Here is a tiny trained network, its code and every weight. The questions are about switching its units off for an input and a class, where a switched-off unit gives its printed mean instead of its output.

import numpy as np


def w(rows, s, z=0):
    codes = np.array(rows[::2]) - 128.0
    scale = np.full(codes.shape[1], s)
    scale[-1] = z or s
    return codes * scale


def norm(h):
    return h / np.sqrt((h * h).mean(-1, keepdims=True) + 1e-5)


def f(y):
    return np.maximum(y, 0)


def log_softmax(a):
    a = a - a.max(-1, keepdims=True)
    return a - np.log(np.exp(a).sum(-1, keepdims=True))


def net(x, mask):
    res = np.array(x, float).reshape(1, 7) / 4 @ E
    u = 0
    for l in range(3):
        y = f(norm(res) @ A[l][:, :-1].T + A[l][:, -1])
        res = res + np.where(mask[u : u + 10], y, B[l][:, -1]) @ B[l][:, :-1]
        u += 10
    return log_softmax(norm(res)[-1] @ U[:, :-1].T + U[:, -1])


A, B = {}, {}
E = w([
[215,170,127,1,101,75],'x0',
[102,118,73,125,199,151],'x1',
[13,59,208,115,134,130],'x2',
[158,93,117,204,87,186],'x3',
[201,163,205,61,136,53],'x4',
[86,198,203,201,195,133],'x5',
[141,174,145,51,248,139],'x6',
],0.0052)
A[0] = w([
[164,192,193,187,115,122,58],'L0N1',
[183,156,117,220,70,237,184],'L0N2',
[131,99,230,229,53,90,192],'L0N3',
[140,211,130,34,254,121,151],'L0N4',
[190,26,77,158,38,182,65],'L0N5',
[131,152,83,198,75,56,217],'L0N6',
[164,212,132,117,148,225,89],'L0N7',
[76,91,133,219,121,153,115],'L0N8',
[116,167,81,4,97,48,253],'L0N9',
[71,139,123,111,233,89,250],'L0N10',
],0.0076,0.0013)
B[0] = w([
[139,57,102,151,191,170,179],'L0N1',
[100,126,109,103,27,153,223],'L0N2',
[107,127,110,184,84,70,230],'L0N3',
[113,103,66,82,35,102,254],'L0N4',
[138,145,151,17,77,200,215],'L0N5',
[160,129,110,136,104,161,191],'L0N6',
[178,140,166,115,73,176,177],'L0N7',
[130,95,254,70,86,125,214],'L0N8',
[102,136,72,220,120,54,235],'L0N9',
[128,191,150,125,85,199,210],'L0N10',
],0.006,0.0064)
A[1] = w([
[85,54,194,133,83,108,255],'L1N1',
[164,174,155,23,73,89,228],'L1N2',
[199,130,139,198,150,155,140],'L1N3',
[86,164,100,145,167,156,120],'L1N4',
[191,146,140,149,183,108,113],'L1N5',
[151,76,141,194,67,124,127],'L1N6',
[172,167,115,117,134,1,143],'L1N7',
[123,167,165,102,150,195,84],'L1N8',
[189,103,119,39,159,71,58],'L1N9',
[101,53,61,137,63,96,222],'L1N10',
],0.0097,0.0016)
B[1] = w([
[209,171,132,159,222,58,236],'L1N1',
[190,156,139,170,189,154,255],'L1N2',
[218,1,243,30,134,171,147],'L1N3',
[74,157,136,26,19,171,141],'L1N4',
[76,77,109,83,121,206,133],'L1N5',
[187,129,70,129,158,145,212],'L1N6',
[210,26,152,168,151,108,201],'L1N7',
[100,138,185,112,149,191,159],'L1N8',
[209,149,163,249,143,35,168],'L1N9',
[133,141,110,164,243,96,245],'L1N10',
],0.006,0.0084)
A[2] = w([
[212,66,96,86,150,106,140],'L2N1',
[82,169,196,119,136,131,72],'L2N2',
[43,250,125,109,241,128,151],'L2N3',
[166,102,137,120,222,179,131],'L2N4',
[158,186,155,211,68,127,182],'L2N5',
[99,95,180,253,73,82,80],'L2N6',
[67,82,180,163,45,160,159],'L2N7',
[80,155,195,146,72,186,183],'L2N8',
[164,42,136,172,133,227,114],'L2N9',
[175,24,119,73,167,189,252],'L2N10',
],0.0077,0.0034)
B[2] = w([
[121,78,168,159,167,101,253],'L2N1',
[87,148,84,36,116,87,157],'L2N2',
[80,170,40,107,92,103,194],'L2N3',
[60,91,104,139,159,160,208],'L2N4',
[192,168,2,113,238,75,250],'L2N5',
[210,134,137,119,162,75,203],'L2N6',
[149,120,164,136,181,85,172],'L2N7',
[157,215,148,168,128,57,195],'L2N8',
[128,90,157,129,61,146,223],'L2N9',
[72,150,226,150,165,149,243],'L2N10',
],0.0088,0.0057)
U = w([
[96,57,183,121,84,170,86],'0',
[176,108,129,182,166,55,252],'1',
[157,137,63,103,76,148,23],'2',
[5,162,111,96,110,100,50],'3',
],0.018,0.0018)

Each question gives the input, the list of numbers given to net, and the class t.
The units are the neurons (one row each of A and B). Each row of codes is followed by its name. A weight is (code - 128) times the scale printed after its matrix; where a second scale follows, it is the last column's (A, B and U).
mask holds one flag per neuron, layer by layer. A switched-off neuron (its flag False) gives its mean, the last column of its row in B, instead of its output. The means were averaged over made-up inputs and are rounded, as every weight is.
A unit's drop is (log p(t) with every unit on - log p(t) with that unit switched off) / (log p(t) with every unit on - log p(t) with every unit switched off).
The circuit of an input: a set's keep is (log p(t) with only the set's units on - log p(t) with every unit switched off) / (log p(t) with every unit on - log p(t) with every unit switched off). Starting from the 12 units with the biggest drops (on a tie, the unit counted first), units are removed one at a time, each time the one whose removal leaves the highest keep (on an exact tie, the one counted first), for as long as the keep stays at least 0.8.
units of the circuit, in order: the units of the circuit, biggest drop first
unit that matters most: the unit with the biggest drop
top k neurons: the k neurons with the biggest drops, biggest first
top k neurons in layer l: the k neurons of layer l with the biggest drops, biggest first
drop of u: that unit's drop, to one decimal
input [-1,-4,-5,6,1,-6,-6], class 2: units of the circuit, in order	(L0N5)
input [-6,-2,4,4,-7,-4,1], class 0: top 2 neurons in layer 0	(L0N9, L0N5)
input [7,-7,-4,7,-3,7,7], class 2: top 2 neurons in layer 0	(L0N7, L0N4)
input [1,4,6,-7,3,2,3], class 3: units of the circuit, in order	(L0N10, L2N3)
input [2,0,-7,7,-6,2,4], class 2: top 2 neurons	(L0N2, L1N7)
input [-3,6,7,-8,-6,-7,-7], class 3: top 3 neurons	(L1N7, L1N10, L1N1)
input [-4,8,-2,-7,-6,-3,-7], class 0: top 2 neurons in layer 0	(L0N9, L0N8)
input [-4,-7,-4,6,-1,0,0], class 2: top 4 neurons in layer 1	(L1N7, L1N6, L1N9, L1N3)
input [-1,-1,-3,-3,0,4,6], class 2: top 2 neurons	(L0N10, L0N4)
input [-7,-2,-8,7,-4,0,-8], class 2: top 2 neurons	(L0N2, L0N5)
input [2,6,-2,8,-2,1,6], class 2: top 2 neurons in layer 1	(L1N7, L1N10)
input [-2,1,2,5,4,-8,-1], class 0: top 2 neurons	(L0N5, L2N5)
input [-6,-4,-3,-6,-2,4,1], class 3: top 3 neurons in layer 2	(L2N2, L2N3, L2N1)
input [1,1,0,6,4,4,3], class 0: unit that matters most	L0N1
input [-1,-6,2,5,8,8,8], class 0: top 2 neurons	(L0N1, L0N2)
input [-4,0,-1,-3,-3,-5,-7], class 0: top 3 neurons	(L0N5, L0N9, L1N9)
input [-4,-4,8,8,1,-4,8], class 3: top 2 neurons in layer 1	(L1N7, L1N9)
input [-3,4,-3,1,8,5,0], class 0: drop of L0N1	0.3
input [-8,4,6,6,-1,-5,8], class 3: drop of L1N7	0.3
input [1,-1,-6,1,-5,-4,-6], class 2: drop of L0N5	0.2
